Below are the code and all the weights of a small trained network. Each question names an input and a class and asks about switching units off, where a switched-off unit gives its printed mean instead of its output.

import numpy as np


def w(rows, s, z=0):
    codes = np.array(rows[::2]) - 128.0
    scale = np.full(codes.shape[1], s)
    scale[-1] = z or s
    return codes * scale


def f(y):
    return np.maximum(y, 0)


def log_softmax(a):
    a = a - a.max(-1, keepdims=True)
    return a - np.log(np.exp(a).sum(-1, keepdims=True))


def net(x, mask):
    res = np.array(x, float).reshape(1, 4) / 4 @ E
    y = f(res @ A[0][:, :-1].T + A[0][:, -1])
    res = res + np.where(mask, y, B[0][:, -1]) @ B[0][:, :-1]
    return log_softmax(res[-1] @ U[:, :-1].T + U[:, -1])


A, B = {}, {}
E = w([
[127,117,163,107,190,82,17],'x0',
[114,150,94,216,47,127,63],'x1',
[68,192,81,72,169,190,95],'x2',
[2,79,198,135,149,17,63],'x3',
],0.009)
A[0] = w([
[90,55,109,255,85,249,137,164],'N1',
[73,165,56,200,181,145,56,251],'N2',
[131,191,70,140,112,233,73,182],'N3',
[61,108,161,109,173,96,99,190],'N4',
[210,113,88,174,65,131,68,231],'N5',
[21,137,121,77,155,123,12,203],'N6',
[145,33,162,95,138,147,210,198],'N7',
[160,117,75,204,109,122,129,28],'N8',
[172,98,146,215,73,136,143,154],'N9',
[85,160,150,59,212,153,177,196],'N10',
[100,138,167,135,116,114,40,199],'N11',
[92,100,137,153,32,182,141,166],'N12',
[96,156,176,32,84,181,157,86],'N13',
[130,59,115,79,106,118,207,248],'N14',
[89,73,64,153,98,122,173,189],'N15',
[118,15,197,152,173,151,135,193],'N16',
[210,46,204,179,155,154,146,232],'N17',
],0.0085,0.0029)
B[0] = w([
[161,96,14,210,71,48,158,235],'N1',
[131,205,47,174,126,96,118,224],'N2',
[156,152,2,92,117,203,95,248],'N3',
[84,208,165,168,136,93,175,212],'N4',
[197,127,99,128,50,133,137,237],'N5',
[85,205,83,173,198,80,103,254],'N6',
[19,96,142,93,204,145,153,219],'N7',
[192,79,152,120,78,148,141,180],'N8',
[170,65,163,182,73,144,160,225],'N9',
[34,167,137,160,135,167,148,224],'N10',
[135,181,131,183,181,106,121,206],'N11',
[103,73,45,132,125,159,157,205],'N12',
[106,112,139,175,99,220,151,177],'N13',
[102,140,139,101,247,133,228,217],'N14',
[132,89,87,174,137,164,159,190],'N15',
[93,196,147,106,123,118,159,195],'N16',
[190,138,194,122,124,97,145,224],'N17',
],0.0072,0.0085)
U = w([
[47,160,131,52,132,249,112,37],'0',
[157,47,127,230,14,140,194,124],'1',
[87,94,220,2,188,138,189,146],'2',
[173,135,21,83,81,209,56,147],'3',
[139,128,201,55,57,140,76,4],'4',
[69,128,113,158,125,178,237,77],'5',
[67,191,144,214,140,96,112,196],'6',
],0.0078,0.0021)

Each question gives the input, the list of numbers given to net, and the class t.
The units are the neurons (one row each of A and B). Each row of codes is followed by its name. A weight is (code - 128) times the scale printed after its matrix; where a second scale follows, it is the last column's (A, B and U).
mask holds one flag per neuron, in row order. A switched-off neuron (its flag False) gives its mean, the last column of its row in B, instead of its output. The means were averaged over made-up inputs and are rounded, as every weight is.
A unit's drop is (log p(t) with every unit on - log p(t) with that unit switched off) / (log p(t) with every unit on - log p(t) with every unit switched off).
The circuit of an input: a set's keep is (log p(t) with only the set's units on - log p(t) with every unit switched off) / (log p(t) with every unit on - log p(t) with every unit switched off). Starting from the 12 units with the biggest drops (on a tie, the unit counted first), units are removed one at a time, each time the one whose removal leaves the highest keep (on an exact tie, the one counted first), for as long as the keep stays at least 0.8.
circuit, biggest first: the units of the circuit, biggest drop first
k most important neurons: the k neurons with the biggest drops, biggest first
drop when u is switched off: that unit's drop, to one decimal
input [-5,5,8,3], class 3: circuit, biggest first : (N3; N14)
input [-8,2,8,-8], class 3: circuit, biggest first : (N3)
input [2,-5,0,2], class 2: circuit, biggest first : (N1; N2)
input [2,-8,3,5], class 6: 3 most important neurons : (N6; N4; N10)
input [7,0,8,-2], class 6: 2 most important neurons : (N6; N2)
input [-3,-2,3,-2], class 0: 2 most important neurons : (N1; N9)
input [-5,-3,7,-7], class 0: 2 most important neurons : (N10; N5)
input [-4,-3,6,3], class 0: 3 most important neurons : (N1; N9; N11)
input [0,-4,2,2], class 2: 3 most important neurons : (N1; N2; N3)
input [1,-8,1,7], class 6: 3 most important neurons : (N6; N4; N10)
input [2,-2,5,-3], class 0: 3 most important neurons : (N1; N10; N5)
input [0,-4,8,-1], class 0: 2 most important neurons : (N1; N10)
input [-4,7,4,3], class 3: drop when N3 is switched off : 0.2
input [3,-7,7,3], class 6: circuit, biggest first : (N6)
input [-2,8,2,0], class 3: drop when N4 is switched off : 0.2
input [6,-6,-5,2], class 2: drop when N7 is switched off : 0.1
input [-1,-4,8,3], class 6: drop when N6 is switched off : 0.5
